Below is a small trained network, with its code and all its weights. Each question gives an input and a class and asks what happens when units are switched off, that is, made to give their printed mean instead of their output.

import numpy as np


def w(rows, s, z=0):
    codes = np.array(rows[::2]) - 128.0
    scale = np.full(codes.shape[1], s)
    scale[-1] = z or s
    return codes * scale


def norm(h):
    return h / np.sqrt((h * h).mean(-1, keepdims=True) + 1e-5)


def f(y):
    return np.maximum(y, 0)


def log_softmax(a):
    a = a - a.max(-1, keepdims=True)
    return a - np.log(np.exp(a).sum(-1, keepdims=True))


def net(x, mask):
    res = np.array(x, float).reshape(1, 6) / 4 @ E
    u = 0
    for l in range(2):
        y = f(norm(res) @ A[l][:, :-1].T + A[l][:, -1])
        res = res + np.where(mask[u : u + 5], y, B[l][:, -1]) @ B[l][:, :-1]
        u += 5
    return log_softmax(norm(res)[-1] @ U[:, :-1].T + U[:, -1])


A, B = {}, {}
E = w([
[193,167,110,112,115,184,170,87],'x0',
[146,110,94,117,138,123,175,124],'x1',
[188,61,217,17,29,96,192,35],'x2',
[202,78,129,177,172,113,22,126],'x3',
[171,156,115,124,93,160,119,136],'x4',
[2,125,146,109,99,134,135,123],'x5',
],0.0086)
A[0] = w([
[88,152,28,226,176,103,150,143,251],'0.n0',
[148,172,56,120,240,150,193,27,124],'0.n1',
[219,38,209,173,71,99,151,35,72],'0.n2',
[2,130,117,29,106,209,160,35,88],'0.n3',
[128,76,209,75,82,108,107,181,3],'0.n4',
],0.0059,0.0031)
B[0] = w([
[125,153,254,193,97,175,77,237,254],'0.n0',
[71,77,83,179,191,215,28,91,184],'0.n1',
[117,110,37,71,218,91,147,139,215],'0.n2',
[21,131,246,146,44,69,180,118,222],'0.n3',
[193,117,33,107,130,97,129,85,154],'0.n4',
],0.0087,0.0066)
A[1] = w([
[113,116,133,91,136,114,212,68,85],'1.n0',
[68,91,152,44,105,129,60,190,252],'1.n1',
[222,133,192,169,173,83,147,146,167],'1.n2',
[128,52,132,55,165,15,130,116,173],'1.n3',
[2,151,15,114,146,198,154,168,149],'1.n4',
],0.008,0.0035)
B[1] = w([
[217,123,148,57,59,57,131,136,205],'1.n0',
[163,176,165,143,133,188,218,84,254],'1.n1',
[181,70,2,122,140,70,15,193,184],'1.n2',
[181,150,78,14,98,166,136,84,245],'1.n3',
[38,205,211,116,107,150,152,174,210],'1.n4',
],0.0092,0.0067)
U = w([
[116,146,180,215,150,255,88,211,249],'0',
[189,125,152,6,101,111,129,49,170],'1',
[188,115,96,221,211,133,30,196,128],'2',
[189,67,84,51,182,110,40,88,130],'3',
[49,175,217,160,106,193,152,164,91],'4',
[108,96,195,113,28,82,212,56,3],'5',
],0.0073,0.0038)

Each question gives the input, the list of numbers given to net, and the class t.
The units are the neurons (one row each of A and B). Each row of codes is followed by its name. A weight is (code - 128) times the scale printed after its matrix; where a second scale follows, it is the last column's (A, B and U).
mask holds one flag per neuron, layer by layer. A switched-off neuron (its flag False) gives its mean, the last column of its row in B, instead of its output. The means were averaged over made-up inputs and are rounded, as every weight is.
A unit's drop is (log p(t) with every unit on - log p(t) with that unit switched off) / (log p(t) with every unit on - log p(t) with every unit switched off).
most important unit: the unit with the biggest drop
top k neurons: the k neurons with the biggest drops, biggest first
top k neurons in layer l: the k neurons of layer l with the biggest drops, biggest first
drop when u is switched off: that unit's drop, to one decimal
input [-6,2,1,4,2,4], class 1: top 2 neurons -> 0.n0, 1.n3
input [7,-3,3,1,-4,-3], class 3: most important unit -> 0.n3
input [8,7,3,2,-7,-6], class 3: top 2 neurons in layer 0 -> 0.n1, 0.n3
input [3,2,7,2,-5,-3], class 3: top 2 neurons in layer 0 -> 0.n3, 0.n2
input [8,5,8,5,-2,0], class 3: top 2 neurons in layer 1 -> 1.n1, 1.n4
input [8,7,4,4,-4,0], class 3: top 2 neurons in layer 0 -> 0.n3, 0.n1
input [8,0,5,5,7,-7], class 3: top 2 neurons in layer 1 -> 1.n2, 1.n1
input [1,8,-2,-5,-1,-3], class 0: drop when 0.n0 is switched off -> 0.2
input [8,-8,-2,1,7,-5], class 2: drop when 1.n4 is switched off -> 0.1
input [0,6,5,2,-1,-3], class 3: drop when 1.n3 is switched off -> -0.1
input [-4,-8,6,3,-3,-8], class 3: drop when 1.n2 is switched off -> 0.2
